Here is a tiny trained network, its code and every weight. The questions are about switching its units off for an input and a class, where a switched-off unit gives its printed mean instead of its output.

import numpy as np


def w(rows, s, z=0):
    codes = np.array(rows[::2]) - 128.0
    scale = np.full(codes.shape[1], s)
    scale[-1] = z or s
    return codes * scale


def f(y):
    return y / 2 * (1 + np.tanh(0.7978845608 * (y + 0.044715 * y**3)))


def log_softmax(a):
    a = a - a.max(-1, keepdims=True)
    return a - np.log(np.exp(a).sum(-1, keepdims=True))


def net(x, mask):
    res = np.array(x, float).reshape(1, 8) / 4 @ E
    y = f(res @ A[0][:, :-1].T + A[0][:, -1])
    res = res + np.where(mask, y, B[0][:, -1]) @ B[0][:, :-1]
    return log_softmax(res[-1] @ U[:, :-1].T + U[:, -1])


A, B = {}, {}
E = w([
[143,54,213,89,60,171,93,9,53,156],'x0',
[122,132,136,129,127,124,136,125,129,131],'x1',
[131,132,116,139,111,150,128,133,112,121],'x2',
[101,142,70,34,151,136,254,90,81,72],'x3',
[142,136,116,138,119,141,119,130,113,118],'x4',
[151,135,122,125,152,133,123,125,129,129],'x5',
[217,71,163,79,70,189,179,197,220,108],'x6',
[123,118,125,134,98,117,131,129,131,136],'x7',
],0.0091)
A[0] = w([
[113,177,62,163,179,78,165,213,171,112,53],'n0',
[49,175,97,186,164,54,96,75,44,138,49],'n1',
[118,142,64,62,148,136,254,101,82,79,33],'n2',
[120,159,95,167,146,132,149,196,152,82,20],'n3',
[113,162,100,136,134,100,117,171,162,82,1],'n4',
[164,139,150,183,134,129,58,167,144,183,51],'n5',
],0.0075,0.0032)
B[0] = w([
[152,82,122,91,84,106,141,46,35,172,235],'n0',
[238,110,179,71,84,131,207,254,189,119,254],'n1',
[62,129,177,248,186,70,105,147,156,58,240],'n2',
[174,105,163,93,99,103,157,70,81,136,179],'n3',
[151,88,206,118,86,113,147,67,113,140,158],'n4',
[66,153,137,195,147,53,29,71,176,84,191],'n5',
],0.0077,0.0087)
U = w([
[41,120,143,230,162,68,104,112,160,85,78],'0',
[159,79,149,73,102,115,143,8,1,198,89],'1',
[210,106,145,73,118,160,170,250,203,121,89],'2',
[95,132,94,115,147,133,126,136,116,168,253],'3',
],0.0086,0.012)

Each question gives the input, the list of numbers given to net, and the class t.
The units are the neurons (one row each of A and B). Each row of codes is followed by its name. A weight is (code - 128) times the scale printed after its matrix; where a second scale follows, it is the last column's (A, B and U).
mask holds one flag per neuron, in row order. A switched-off neuron (its flag False) gives its mean, the last column of its row in B, instead of its output. The means were averaged over made-up inputs and are rounded, as every weight is.
A unit's drop is (log p(t) with every unit on - log p(t) with that unit switched off) / (log p(t) with every unit on - log p(t) with every unit switched off).
The circuit of an input: a set's keep is (log p(t) with only the set's units on - log p(t) with every unit switched off) / (log p(t) with every unit on - log p(t) with every unit switched off). Starting from all 6 units, units are removed one at a time, each time the one whose removal leaves the highest keep (on an exact tie, the one counted first), for as long as the keep stays at least 0.8.
units of the circuit, in order: the units of the circuit, biggest drop first
top k neurons: the k neurons with the biggest drops, biggest first
drop of u: that unit's drop, to one decimal
input [-1,6,-6,-6,-1,4,3,7], class 0: top 2 neurons	(n5 n1)
input [0,7,7,5,1,0,5,3], class 3: units of the circuit, in order	(n1)
input [3,-7,-5,3,-4,5,3,-5], class 3: units of the circuit, in order	(n1 n0)
input [-5,0,-7,0,-3,-5,5,-8], class 1: units of the circuit, in order	(n0 n1 n3)
input [8,-3,3,-8,-4,0,0,-8], class 0: top 2 neurons	(n5 n0)
input [-2,5,-3,2,-8,3,2,0], class 3: units of the circuit, in order	(n1 n5)
input [-4,-1,0,8,2,5,7,-2], class 0: top 2 neurons	(n2 n1)
input [0,0,7,-5,6,7,5,4], class 0: top 2 neurons	(n1 n5)
input [5,6,6,7,6,-8,6,0], class 0: top 2 neurons	(n2 n1)
input [1,2,-6,5,-6,-8,5,-1], class 0: units of the circuit, in order	(n1 n2)
input [-5,1,5,-1,-2,-3,-4,4], class 1: units of the circuit, in order	(n0 n2)
input [-8,-8,-2,-5,6,5,0,-7], class 1: drop of n0	0.4
input [-8,-1,-8,6,-1,-6,4,6], class 1: drop of n0	0.6
input [-7,-1,3,-3,-2,-8,-8,7], class 2: drop of n1	1.4
input [2,3,6,6,-7,3,0,-2], class 0: drop of n2	0.5
